Below is a small trained network, with its code and all its weights. Each question gives an input and a class and asks what happens when units are switched off, that is, made to give their printed mean instead of their output.

import numpy as np


def w(rows, s, z=0):
    codes = np.array(rows[::2]) - 128.0
    scale = np.full(codes.shape[1], s)
    scale[-1] = z or s
    return codes * scale


def norm(h):
    return h / np.sqrt((h * h).mean(-1, keepdims=True) + 1e-5)


def f(y):
    return np.maximum(y, 0)


def log_softmax(a):
    a = a - a.max(-1, keepdims=True)
    return a - np.log(np.exp(a).sum(-1, keepdims=True))


def net(x, mask):
    res = np.array(x, float).reshape(1, 5) / 4 @ E
    u = 0
    for l in range(2):
        y = f(norm(res) @ A[l][:, :-1].T + A[l][:, -1])
        res = res + np.where(mask[u : u + 9], y, B[l][:, -1]) @ B[l][:, :-1]
        u += 9
    return log_softmax(norm(res)[-1] @ U[:, :-1].T + U[:, -1])


A, B = {}, {}
E = w([
[213,111,156,194,19],'x0',
[110,36,193,210,206],'x1',
[1,52,59,128,105],'x2',
[129,127,129,124,127],'x3',
[118,133,149,116,111],'x4',
],0.0064)
A[0] = w([
[176,148,96,178,61,72],'0.n0',
[175,27,169,213,31,42],'0.n1',
[187,95,117,183,11,179],'0.n2',
[85,121,177,121,217,157],'0.n3',
[80,51,142,190,135,67],'0.n4',
[150,106,178,141,160,4],'0.n5',
[162,84,106,166,11,71],'0.n6',
[80,93,66,118,66,40],'0.n7',
[44,45,48,151,59,206],'0.n8',
],0.012,0.0031)
B[0] = w([
[172,106,161,90,124,182],'0.n0',
[110,185,39,170,216,220],'0.n1',
[151,96,160,135,25,228],'0.n2',
[171,87,165,84,80,204],'0.n3',
[69,142,151,173,147,197],'0.n4',
[174,90,111,123,135,148],'0.n5',
[69,148,159,87,95,204],'0.n6',
[164,92,118,73,110,186],'0.n7',
[3,135,107,108,113,254],'0.n8',
],0.022,0.01)
A[1] = w([
[17,55,72,95,213,132],'1.n0',
[186,146,131,8,105,179],'1.n1',
[128,85,145,66,89,57],'1.n2',
[39,128,188,136,84,173],'1.n3',
[108,72,232,133,207,214],'1.n4',
[176,51,118,155,200,91],'1.n5',
[111,226,124,123,183,79],'1.n6',
[77,96,85,103,116,137],'1.n7',
[190,188,71,229,137,2],'1.n8',
],0.014,0.0028)
B[1] = w([
[239,177,149,159,114,251],'1.n0',
[93,141,113,173,175,254],'1.n1',
[136,185,88,127,95,212],'1.n2',
[178,88,126,142,193,252],'1.n3',
[78,57,175,142,110,176],'1.n4',
[69,139,162,137,39,150],'1.n5',
[63,122,111,162,126,150],'1.n6',
[140,121,153,72,173,210],'1.n7',
[160,6,3,96,144,155],'1.n8',
],0.023,0.011)
U = w([
[38,197,89,233,199,251],'0',
[203,206,128,27,193,67],'1',
[50,23,218,202,69,85],'2',
[169,31,235,123,211,139],'3',
[185,204,109,171,16,125],'4',
[42,140,100,8,71,100],'5',
[147,2,36,184,88,99],'6',
],0.015,0.0027)

Each question gives the input, the list of numbers given to net, and the class t.
The units are the neurons (one row each of A and B). Each row of codes is followed by its name. A weight is (code - 128) times the scale printed after its matrix; where a second scale follows, it is the last column's (A, B and U).
mask holds one flag per neuron, layer by layer. A switched-off neuron (its flag False) gives its mean, the last column of its row in B, instead of its output. The means were averaged over made-up inputs and are rounded, as every weight is.
A unit's drop is (log p(t) with every unit on - log p(t) with that unit switched off) / (log p(t) with every unit on - log p(t) with every unit switched off).
The circuit of an input: a set's keep is (log p(t) with only the set's units on - log p(t) with every unit switched off) / (log p(t) with every unit on - log p(t) with every unit switched off). Starting from the 12 units with the biggest drops (on a tie, the unit counted first), units are removed one at a time, each time the one whose removal leaves the highest keep (on an exact tie, the one counted first), for as long as the keep stays at least 0.8.
circuit, biggest first: the units of the circuit, biggest drop first
most important unit: the unit with the biggest drop
k most important neurons: the k neurons with the biggest drops, biggest first
k most important neurons of layer l: the k neurons of layer l with the biggest drops, biggest first
input [7,7,-7,7,8], class 6: circuit, biggest first => (0.n1 1.n8)
input [-1,-2,-8,0,-1], class 0: 3 most important neurons of layer 0 => (0.n1 0.n4 0.n2)
input [8,6,6,1,2], class 0: circuit, biggest first => (0.n1)
input [7,6,-5,6,-3], class 6: circuit, biggest first => (0.n1 1.n8)
input [-5,-7,0,-2,-3], class 0: 2 most important neurons => (0.n8 1.n1)
input [5,1,-8,2,-2], class 6: circuit, biggest first => (0.n1 1.n8 0.n8)
input [3,8,-5,7,-6], class 6: 2 most important neurons => (1.n8 0.n1)
input [8,5,-1,7,0], class 6: circuit, biggest first => (1.n8 0.n1 0.n2)
input [1,8,-6,4,0], class 6: circuit, biggest first => (1.n8 0.n8 0.n1 0.n0)
input [6,6,-1,5,2], class 6: circuit, biggest first => (1.n8 0.n1 0.n8)
input [-4,-1,-7,2,-6], class 0: circuit, biggest first => (1.n1 0.n8)
input [-3,8,3,3,2], class 3: 2 most important neurons of layer 1 => (1.n3 1.n0)
input [-4,3,0,3,-4], class 2: 2 most important neurons => (0.n8 0.n3)
input [-8,-7,7,-7,-7], class 1: circuit, biggest first => (1.n0)
input [1,0,-6,-8,-6], class 4: circuit, biggest first => (0.n8 1.n3)
input [-8,-4,-7,-1,2], class 0: 2 most important neurons => (0.n8 1.n1)
input [7,5,-7,4,7], class 6: circuit, biggest first => (0.n1 1.n8)
input [4,0,7,5,-1], class 5: 3 most important neurons => (0.n8 0.n7 1.n1)
input [-7,2,-5,-3,4], class 2: 3 most important neurons of layer 1 => (1.n0 1.n3 1.n4)
input [5,-1,2,6,-7], class 5: most important unit => 0.n2
input [1,1,-3,-5,-3], class 6: 2 most important neurons => (0.n8 1.n8)
input [0,7,5,-4,-2], class 3: 2 most important neurons of layer 1 => (1.n0 1.n1)
input [6,1,-7,7,-2], class 6: 3 most important neurons => (0.n1 0.n3 1.n8)
input [1,0,-1,5,7], class 4: 4 most important neurons of layer 0 => (0.n8 0.n2 0.n4 0.n6)
input [0,4,-6,-8,-6], class 2: 3 most important neurons => (0.n8 1.n5 0.n1)
